Below is a small trained network, with its code and all its weights. Each question gives an input and a target symbol and asks what happens when units are switched off, that is, made to give their printed mean instead of their output.

import numpy as np


def w(rows, s, z=0):
    codes = np.array(rows[::2]) - 128.0
    scale = np.full(codes.shape[1], s)
    scale[-1] = z or s
    return codes * scale


def f(y):
    return y / 2 * (1 + np.tanh(0.7978845608 * (y + 0.044715 * y**3)))


def softmax(a):
    e = np.exp(a - a.max(-1, keepdims=True))
    return e / e.sum(-1, keepdims=True)


def log_softmax(a):
    a = a - a.max(-1, keepdims=True)
    return a - np.log(np.exp(a).sum(-1, keepdims=True))


def net(x, mask):
    ids = ['ΔΠΦαβζθλμξστω'.index(c) for c in x.split()]
    T = len(ids)
    res = E[ids] + P[:T]
    r = res
    for j in range(3):
        rows = slice(2 * j, 2 * j + 2)
        q, k, v = (r @ M[0][rows].T for M in (Q, K, V))
        z = softmax(np.where(np.tri(T) > 0, q @ k.T / 2**0.5, -1e9)) @ v
        o = O[0][rows]
        res = res + np.where(mask[j], z, o[:, -1]) @ o[:, :-1]
    y = f(res @ A[0][:, :-1].T + A[0][:, -1])
    res = res + np.where(mask[3:19], y, B[0][:, -1]) @ B[0][:, :-1]
    return log_softmax(res[-1] @ U[:, :-1].T + U[:, -1])


Q, K, V, O, A, B = {}, {}, {}, {}, {}, {}
E = w([
[174,49,90,132],'Δ',
[153,178,245,137],'Π',
[95,52,95,181],'Φ',
[34,74,119,162],'α',
[49,93,155,191],'β',
[143,173,57,173],'ζ',
[6,115,180,213],'θ',
[120,144,114,45],'λ',
[82,184,94,62],'μ',
[134,172,214,109],'ξ',
[144,163,68,193],'σ',
[78,111,186,214],'τ',
[99,34,79,119],'ω',
],0.02)
P = w([
[195,73,250,141],'0',
[101,113,134,117],'1',
[98,117,126,122],'2',
[104,117,119,119],'3',
[109,117,116,122],'4',
[110,113,110,119],'5',
[110,112,107,122],'6',
[107,111,107,126],'7',
[106,110,105,126],'8',
[103,106,103,128],'9',
[101,108,107,133],'10',
[111,103,104,136],'11',
],0.018)
Q[0] = w([
[160,251,99,92],'head 0',
[164,139,87,187],'head 0',
[121,232,17,132],'head 1',
[55,26,110,120],'head 1',
[181,53,85,146],'head 2',
[124,68,144,198],'head 2',
],0.012)
K[0] = w([
[75,237,58,73],'head 0',
[212,163,57,195],'head 0',
[88,164,1,207],'head 1',
[235,28,196,154],'head 1',
[191,56,182,42],'head 2',
[63,29,161,168],'head 2',
],0.0094)
V[0] = w([
[233,201,144,141],'head 0',
[200,103,98,115],'head 0',
[23,128,142,175],'head 1',
[123,121,112,3],'head 1',
[46,100,120,177],'head 2',
[108,78,127,103],'head 2',
],0.012)
O[0] = w([
[54,203,78,169,79],'head 0',
[85,101,136,158,114],'head 0',
[253,98,95,96,117],'head 1',
[60,82,193,111,47],'head 1',
[185,98,107,110,253],'head 2',
[128,117,106,145,195],'head 2',
],0.012,0.0072)
A[0] = w([
[102,64,145,133,37],'neuron 0',
[104,117,194,3,168],'neuron 1',
[125,104,134,207,193],'neuron 2',
[128,135,139,17,109],'neuron 3',
[111,229,170,91,115],'neuron 4',
[184,133,83,67,145],'neuron 5',
[170,171,157,101,199],'neuron 6',
[70,174,99,69,175],'neuron 7',
[80,130,73,235,92],'neuron 8',
[163,189,211,54,124],'neuron 9',
[156,177,178,153,212],'neuron 10',
[131,78,199,158,60],'neuron 11',
[131,103,143,202,211],'neuron 12',
[179,201,76,184,2],'neuron 13',
[175,119,186,126,79],'neuron 14',
[98,24,150,148,77],'neuron 15',
],0.011,0.0068)
B[0] = w([
[127,254,139,101,164],'neuron 0',
[173,167,79,202,211],'neuron 1',
[122,100,74,105,193],'neuron 2',
[95,160,115,173,182],'neuron 3',
[228,123,100,76,139],'neuron 4',
[72,159,221,172,252],'neuron 5',
[26,128,103,146,182],'neuron 6',
[227,146,165,208,165],'neuron 7',
[156,78,215,140,237],'neuron 8',
[103,170,73,136,178],'neuron 9',
[120,116,77,111,143],'neuron 10',
[103,198,88,164,165],'neuron 11',
[133,88,70,77,189],'neuron 12',
[75,224,158,104,190],'neuron 13',
[90,143,142,106,166],'neuron 14',
[165,176,134,6,200],'neuron 15',
],0.0069,0.016)
U = w([
[138,234,55,143,124],'Δ',
[106,164,100,195,156],'Π',
[122,114,39,160,211],'Φ',
[195,123,166,130,181],'α',
[179,148,109,55,93],'β',
[201,83,212,90,141],'ζ',
[123,59,38,136,160],'θ',
[180,167,254,101,2],'λ',
[210,82,61,128,119],'μ',
[166,122,72,45,113],'ξ',
[68,165,161,49,96],'σ',
[117,77,127,173,131],'τ',
[69,79,197,116,169],'ω',
],0.0084,0.0038)

Each question gives the input, a string of symbols that net reads in full, and the target symbol t.
The units are the heads (2 rows each of Q, K, V and O) and the neurons (one row each of A and B). Each row of codes is followed by its name. A weight is (code - 128) times the scale printed after its matrix; where a second scale follows, it is the last column's (O, A, B and U).
mask holds one flag per unit, heads first, then neurons. A switched-off unit (its flag False) gives its mean, the last column of its rows in O or B, instead of its output. The means were averaged over made-up inputs and are rounded, as every weight is.
A unit's drop is (log p(t) with every unit on - log p(t) with that unit switched off) / (log p(t) with every unit on - log p(t) with every unit switched off).
The circuit of an input: a set's keep is (log p(t) with only the set's units on - log p(t) with every unit switched off) / (log p(t) with every unit on - log p(t) with every unit switched off). Starting from the 12 units with the biggest drops (on a tie, the unit counted first), units are removed one at a time, each time the one whose removal leaves the highest keep (on an exact tie, the one counted first), for as long as the keep stays at least 0.8.
units of the circuit, in order: the units of the circuit, biggest drop first
most important unit: the unit with the biggest drop
k most important neurons: the k neurons with the biggest drops, biggest first
heads that matter: for each layer, one digit per head in row order, 1 if its drop is at least 0.15 and else 0, layers parted by /
drop of u: that unit's drop, to one decimal
input α ζ τ λ ζ σ θ ω τ Δ β, target ζ: units of the circuit, in order : head 0; head 1; neuron 1
input τ Δ ζ λ β, target Δ: 2 most important neurons : neuron 13; neuron 8
input α β τ σ θ ξ, target Δ: heads that matter : 100
input α α ω τ ω ξ μ β ζ σ Δ, target ζ: heads that matter : 100
input λ λ σ Δ, target σ: heads that matter : 010
input τ Π Δ λ Π ω, target Δ: heads that matter : 110
input ω ω ζ α, target ξ: 2 most important neurons : neuron 15; neuron 5
input θ Φ Δ λ σ Φ, target λ: units of the circuit, in order : neuron 5; head 1; head 0; neuron 13
input λ σ θ θ α, target σ: heads that matter : 010
input λ Φ Δ β τ β, target σ: heads that matter : 010
input Δ θ Φ μ Π Φ θ ω β ω, target ω: units of the circuit, in order : neuron 8; head 1; head 0
input τ Δ ξ ω Δ α α ζ Π, target Δ: 2 most important neurons : neuron 9; neuron 8
input ζ ω τ λ Π, target Δ: units of the circuit, in order : neuron 9; neuron 8
input μ λ λ Φ ω Δ Δ Π ξ, target Δ: 2 most important neurons : neuron 1; neuron 8
input Δ σ σ Φ θ β, target ω: heads that matter : 110
input ω ξ ω Φ, target ξ: heads that matter : 100
input μ β θ ω Φ, target β: most important unit : neuron 15
input ω ω Δ, target ξ: most important unit : neuron 15
input Φ θ λ ω, target μ: units of the circuit, in order : head 1; head 0
input Π Δ σ ζ λ α σ μ Φ ω, target Π: most important neuron : neuron 7
input λ ω λ θ, target σ: 3 most important neurons : neuron 15; neuron 0; neuron 11
input ξ λ ω θ, target τ: 2 most important neurons : neuron 8; neuron 15
input Δ σ ω μ θ α Φ, target ω: 2 most important neurons : neuron 8; neuron 1
input λ α ω, target σ: drop of neuron 7 : -0.1
input τ ζ λ α θ, target Δ: drop of neuron 8 : 0.2
input μ τ λ Φ, target β: drop of neuron 0 : 0.1
